[[107 156]
 [108 154]
 [144 142]
 [101  98]
 [103 138]
 [118 126]
 [138 117]
 [119 110]
 [149 149]
 [146 126]
 [ 99 127]]
:
[[ 99 127]
 [101  98]
 [103 138]
 [107 156]
 [108 154]
 [118 126]
 [119 110]
 [138 117]
 [144 142]
 [146 126]
 [149 149]]

[[134 127 127 131 134 141 122 138 122 144 124 133 127]
 [111 121 149 111 132 115 134 131 138 123 143 126 132]
 [126 132 127 132 122 143 138 121 140 115 134 117 142]
 [136 140 133 124 120 128 151 125 148 131 130 142 147]]
:
[[111 121 149 111 132 115 134 131 138 123 143 126 132]
 [126 132 127 132 122 143 138 121 140 115 134 117 142]
 [134 127 127 131 134 141 122 138 122 144 124 133 127]
 [136 140 133 124 120 128 151 125 148 131 130 142 147]]

[[111 121 116 133 114 116 126 145 117 135 101 148 132 127 122 124]
 [134 109 139 128 135 120 108 132 115 112 123 144 131 152 112 128]
 [120 157 124 127 140 125 151 129 141 133 136 125 115 128 150 133]
 [114 153 125 127 142 125 150 128 141 134 135 130 114 123 152 134]]
:
[[111 121 116 133 114 116 126 145 117 135 101 148 132 127 122 124]
 [114 153 125 127 142 125 150 128 141 134 135 130 114 123 152 134]
 [120 157 124 127 140 125 151 129 141 133 136 125 115 128 150 133]
 [134 109 139 128 135 120 108 132 115 112 123 144 131 152 112 128]]

[[132 132 116 131 136 112 129 125 130]
 [123 137 113 124 143 106 132 119 121]]
:
[[123 137 113 124 143 106 132 119 121]
 [132 132 116 131 136 112 129 125 130]]

[[103 122 127 119 138 137 123 138]
 [135 154 125 119 139 122 114 129]
 [133 157 127 119 136 124 114 130]
 [131 129 134 144 113 134 142 103]]
:
[[103 122 127 119 138 137 123 138]
 [131 129 134 144 113 134 142 103]
 [133 157 127 119 136 124 114 130]
 [135 154 125 119 139 122 114 129]]

[[122 134 153 151 116 127 127 139 132 130 116 129 127 118 138]
 [148 120 114 122 145 141 126 135 133 120 119 147 133 146 119]
 [139 137 112 119 124 145 121 119 126 135 124 151 148 119 128]
 [104 122 132 136 133 120 134 142 135 133 128 111 109 140 131]]
:
[[104 122 132 136 133 120 134 142 135 133 128 111 109 140 131]
 [122 134 153 151 116 127 127 139 132 130 116 129 127 118 138]
 [139 137 112 119 124 145 121 119 126 135 124 151 148 119 128]
 [148 120 114 122 145 141 126 135 133 120 119 147 133 146 119]]

[[130 135 132 147 138 108 125 133 124]
 [124 126 119 101 125 147 125 132 125]]
:
[[124 126 119 101 125 147 125 132 125]
 [130 135 132 147 138 108 125 133 124]]

[[134 121 158]
 [121 133 120]
 [143 122 108]
 [107 146 117]]
:
[[107 146 117]
 [121 133 120]
 [134 121 158]
 [143 122 108]]

[[111 137 131 131 124 124 133 115]
 [130 123 130 129 124 142 130 143]
 [129 124 129 129 125 143 129 142]
 [113 110 122 149 136 121 115 118]
 [133 142 124 122 133 131 134 137]
 [141 128 117 127 131 124 138 139]
 [119 121 123 138 150 112 120 106]]
:
[[111 137 131 131 124 124 133 115]
 [113 110 122 149 136 121 115 118]
 [119 121 123 138 150 112 120 106]
 [129 124 129 129 125 143 129 142]
 [130 123 130 129 124 142 130 143]
 [133 142 124 122 133 131 134 137]
 [141 128 117 127 131 124 138 139]]
